Below is a small trained network, with its code and all its weights. Each question gives an input and a target symbol and asks what happens when units are switched off, that is, made to give their printed mean instead of their output.

import numpy as np


def w(rows, s, z=0):
    codes = np.array(rows[::2]) - 128.0
    scale = np.full(codes.shape[1], s)
    scale[-1] = z or s
    return codes * scale


def f(y):
    return y / 2 * (1 + np.tanh(0.7978845608 * (y + 0.044715 * y**3)))


def softmax(a):
    e = np.exp(a - a.max(-1, keepdims=True))
    return e / e.sum(-1, keepdims=True)


def log_softmax(a):
    a = a - a.max(-1, keepdims=True)
    return a - np.log(np.exp(a).sum(-1, keepdims=True))


def net(x, mask):
    ids = ['αβγδεηθμπστψ'.index(c) for c in x.split()]
    T = len(ids)
    res = E[ids] + P[:T]
    u = 0
    for l in range(2):
        r = res
        for j in range(3):
            rows = slice(2 * j, 2 * j + 2)
            q, k, v = (r @ M[l][rows].T for M in (Q, K, V))
            z = softmax(np.where(np.tri(T) > 0, q @ k.T / 2**0.5, -1e9)) @ v
            o = O[l][rows]
            res = res + np.where(mask[u + j], z, o[:, -1]) @ o[:, :-1]
        u += 3
        y = f(res @ A[l][:, :-1].T + A[l][:, -1])
        res = res + np.where(mask[u : u + 4], y, B[l][:, -1]) @ B[l][:, :-1]
        u += 4
    return log_softmax(res[-1] @ U[:, :-1].T + U[:, -1])


Q, K, V, O, A, B = {}, {}, {}, {}, {}, {}
E = w([
[65,181,92,148,144,136,167,131],'α',
[122,180,79,157,121,48,89,59],'β',
[145,185,132,45,156,104,96,81],'γ',
[125,170,104,149,223,173,65,121],'δ',
[226,92,67,140,129,85,158,219],'ε',
[126,112,64,87,169,116,104,165],'η',
[77,109,89,143,139,104,46,105],'θ',
[85,122,104,83,93,65,110,69],'μ',
[166,100,111,170,42,128,103,100],'π',
[102,166,154,74,47,226,94,8],'σ',
[105,31,187,94,168,141,41,126],'τ',
[184,145,34,191,180,219,140,171],'ψ',
],0.019)
P = w([
[198,99,45,101,209,113,186,53],'0',
[169,87,76,120,185,125,207,72],'1',
[141,80,88,117,166,135,191,82],'2',
[122,71,98,118,149,145,186,106],'3',
[104,70,113,115,138,156,170,126],'4',
[106,81,120,112,133,161,128,154],'5',
[88,81,133,107,110,172,122,171],'6',
[75,87,148,107,103,176,95,194],'7',
[71,96,158,101,91,181,61,217],'8',
[60,98,158,98,81,179,42,242],'9',
[30,85,172,97,46,183,49,255],'10',
],0.01)
Q[0] = w([
[133,141,126,108,129,106,123,120],'L0H1',
[115,100,149,130,114,137,121,140],'L0H1',
[154,192,246,86,77,3,152,96],'L0H2',
[79,131,19,58,121,125,122,167],'L0H2',
[89,46,79,20,78,111,159,134],'L0H3',
[89,110,55,108,131,160,110,137],'L0H3',
],0.019)
K[0] = w([
[128,144,136,139,145,121,126,128],'L0H1',
[126,139,142,117,107,119,127,137],'L0H1',
[143,178,110,85,193,4,147,68],'L0H2',
[103,154,156,117,94,140,82,209],'L0H2',
[116,45,111,83,75,113,122,109],'L0H3',
[131,141,125,92,81,135,106,182],'L0H3',
],0.024)
V[0] = w([
[139,54,128,117,164,117,206,76],'L0H1',
[157,132,131,144,113,195,53,137],'L0H1',
[218,87,187,202,132,254,109,57],'L0H2',
[103,68,64,105,74,80,126,140],'L0H2',
[221,190,188,148,131,119,97,146],'L0H3',
[147,18,57,106,45,131,125,107],'L0H3',
],0.0085)
O[0] = w([
[210,167,115,104,142,104,72,157,172],'L0H1',
[74,47,91,122,131,113,177,130,171],'L0H1',
[94,9,28,78,44,46,220,156,253],'L0H2',
[197,177,138,125,154,119,93,173,133],'L0H2',
[75,30,122,136,72,147,220,95,64],'L0H3',
[253,176,123,118,135,73,85,212,226],'L0H3',
],0.0052,0.011)
A[0] = w([
[122,113,140,124,67,66,182,164,140],'L0N1',
[81,253,98,167,110,138,182,115,77],'L0N2',
[80,177,109,109,134,47,131,141,229],'L0N3',
[133,91,125,182,123,64,127,173,5],'L0N4',
],0.011,0.0022)
B[0] = w([
[91,158,87,82,186,121,36,124,254],'L0N1',
[144,72,176,39,128,2,220,200,134],'L0N2',
[220,153,126,115,58,156,88,99,184],'L0N3',
[52,167,164,90,68,150,200,67,244],'L0N4',
],0.0072,0.0053)
Q[1] = w([
[150,133,190,163,146,158,141,90],'L1H1',
[131,132,109,114,159,124,133,201],'L1H1',
[118,128,159,228,189,150,192,138],'L1H2',
[130,76,144,190,133,151,163,86],'L1H2',
[133,143,165,254,132,152,200,123],'L1H3',
[140,115,160,63,120,107,128,142],'L1H3',
],0.028)
K[1] = w([
[157,159,56,158,209,40,180,70],'L1H1',
[79,152,152,165,68,113,80,168],'L1H1',
[203,178,52,120,195,57,162,4],'L1H2',
[165,86,152,165,184,105,223,58],'L1H2',
[211,122,128,96,186,38,171,5],'L1H3',
[146,146,112,108,93,140,131,217],'L1H3',
],0.018)
V[1] = w([
[166,106,156,15,201,254,195,129],'L1H1',
[131,157,137,104,114,187,173,247],'L1H1',
[101,78,40,172,194,161,73,97],'L1H2',
[135,54,214,95,155,87,142,143],'L1H2',
[106,52,63,118,144,112,169,134],'L1H3',
[49,127,160,67,111,52,158,120],'L1H3',
],0.017)
O[1] = w([
[82,153,191,2,200,239,123,133,217],'L1H1',
[154,164,125,95,191,151,224,98,80],'L1H1',
[137,26,180,111,212,85,98,197,177],'L1H2',
[188,40,58,97,154,95,168,95,181],'L1H2',
[113,132,176,176,93,228,147,89,251],'L1H3',
[148,91,196,117,106,152,71,76,183],'L1H3',
],0.0084,0.016)
A[1] = w([
[39,59,89,71,69,135,133,101,5],'L1N1',
[2,43,33,173,80,197,224,202,96],'L1N2',
[36,26,147,118,126,165,155,197,85],'L1N3',
[73,58,38,66,81,96,154,158,70],'L1N4',
],0.0088,0.0029)
B[1] = w([
[166,156,145,106,210,57,179,254,244],'L1N1',
[92,138,101,158,219,116,12,112,165],'L1N2',
[144,200,33,147,74,114,156,70,250],'L1N3',
[162,78,139,203,126,173,106,41,187],'L1N4',
],0.0076,0.023)
U = w([
[157,142,116,143,156,167,198,158,130],'α',
[131,159,120,82,153,97,133,64,69],'β',
[134,100,134,129,157,117,127,187,122],'γ',
[92,124,81,118,165,150,115,106,168],'δ',
[163,143,126,124,153,115,136,146,107],'ε',
[120,112,81,106,81,110,139,116,154],'η',
[152,155,130,106,165,119,130,109,74],'θ',
[135,149,105,78,153,87,118,112,3],'μ',
[147,67,84,64,138,121,144,135,169],'π',
[146,121,179,129,171,145,119,108,95],'σ',
[147,127,144,119,191,134,141,178,79],'τ',
[69,92,78,2,66,136,109,175,156],'ψ',
],0.0079,0.0051)

Each question gives the input, a string of symbols that net reads in full, and the target symbol t.
The units are the heads (2 rows each of Q, K, V and O) and the neurons (one row each of A and B). Each row of codes is followed by its name. A weight is (code - 128) times the scale printed after its matrix; where a second scale follows, it is the last column's (O, A, B and U).
mask holds one flag per unit, layer by layer, with each layer's heads first. A switched-off unit (its flag False) gives its mean, the last column of its rows in O or B, instead of its output. The means were averaged over made-up inputs and are rounded, as every weight is.
A unit's drop is (log p(t) with every unit on - log p(t) with that unit switched off) / (log p(t) with every unit on - log p(t) with every unit switched off).
The circuit of an input: a set's keep is (log p(t) with only the set's units on - log p(t) with every unit switched off) / (log p(t) with every unit on - log p(t) with every unit switched off). Starting from the 12 units with the biggest drops (on a tie, the unit counted first), units are removed one at a time, each time the one whose removal leaves the highest keep (on an exact tie, the one counted first), for as long as the keep stays at least 0.8.
circuit, biggest first: the units of the circuit, biggest drop first
unit that matters most: the unit with the biggest drop
k most important neurons: the k neurons with the biggest drops, biggest first
k most important neurons of layer l: the k neurons of layer l with the biggest drops, biggest first
heads that matter: for each layer, one digit per head in row order, 1 if its drop is at least 0.15 and else 0, layers parted by /
input π ψ σ β σ π η, target ψ: unit that matters most : L0N1
input ε σ σ, target ψ: circuit, biggest first : [L0H2 L1H1]
input β ε θ, target γ: 2 most important neurons : [L1N3 L0N4]
input τ σ σ σ θ π σ γ δ ψ θ, target δ: circuit, biggest first : [L1N2 L1H3]
input τ θ η σ π ε ε, target η: circuit, biggest first : [L0H2 L0N4 L1H1 L1N1]
input θ η α, target γ: circuit, biggest first : [L1H1 L1H2 L0N2]
input σ σ σ π η σ θ β, target σ: circuit, biggest first : [L0H2 L1H3]
input σ τ μ, target σ: circuit, biggest first : [L0H2 L1H3]
input β τ σ σ σ π, target ψ: circuit, biggest first : [L1H2 L1N4 L1H1]
input ε π ε, target η: circuit, biggest first : [L1H1 L1N1]
input τ θ σ, target π: heads that matter : 000 / 010
input θ σ β δ β ε, target α: circuit, biggest first : [L0H2 L1H1 L0N4]
input δ β σ σ σ σ μ, target σ: heads that matter : 010 / 000
input η ε τ σ α τ τ η β, target π: 2 most important neurons : [L0N2 L0N3]
input θ η π π θ, target η: circuit, biggest first : [L1H1]
input α σ μ π γ π, target η: circuit, biggest first : [L1H1 L1N1]
input σ σ ε σ π τ σ σ σ η ε, target ψ: 2 most important neurons of layer 0 : [L0N4 L0N1]
input δ α α σ σ σ τ δ α, target π: circuit, biggest first : [L1H2 L0N3]
input π σ θ σ τ σ σ δ, target δ: heads that matter : 001 / 000
input ε σ σ θ η ε τ σ π α α, target η: heads that matter : 010 / 110
input ψ θ σ γ α θ σ θ, target ψ: most important neuron : [L1N4]
input ε σ σ σ ε ψ β τ, target δ: 2 most important neurons : [L1N2 L1N3]
input α π ψ θ θ, target δ: 3 most important neurons : [L1N2 L0N3 L1N1]
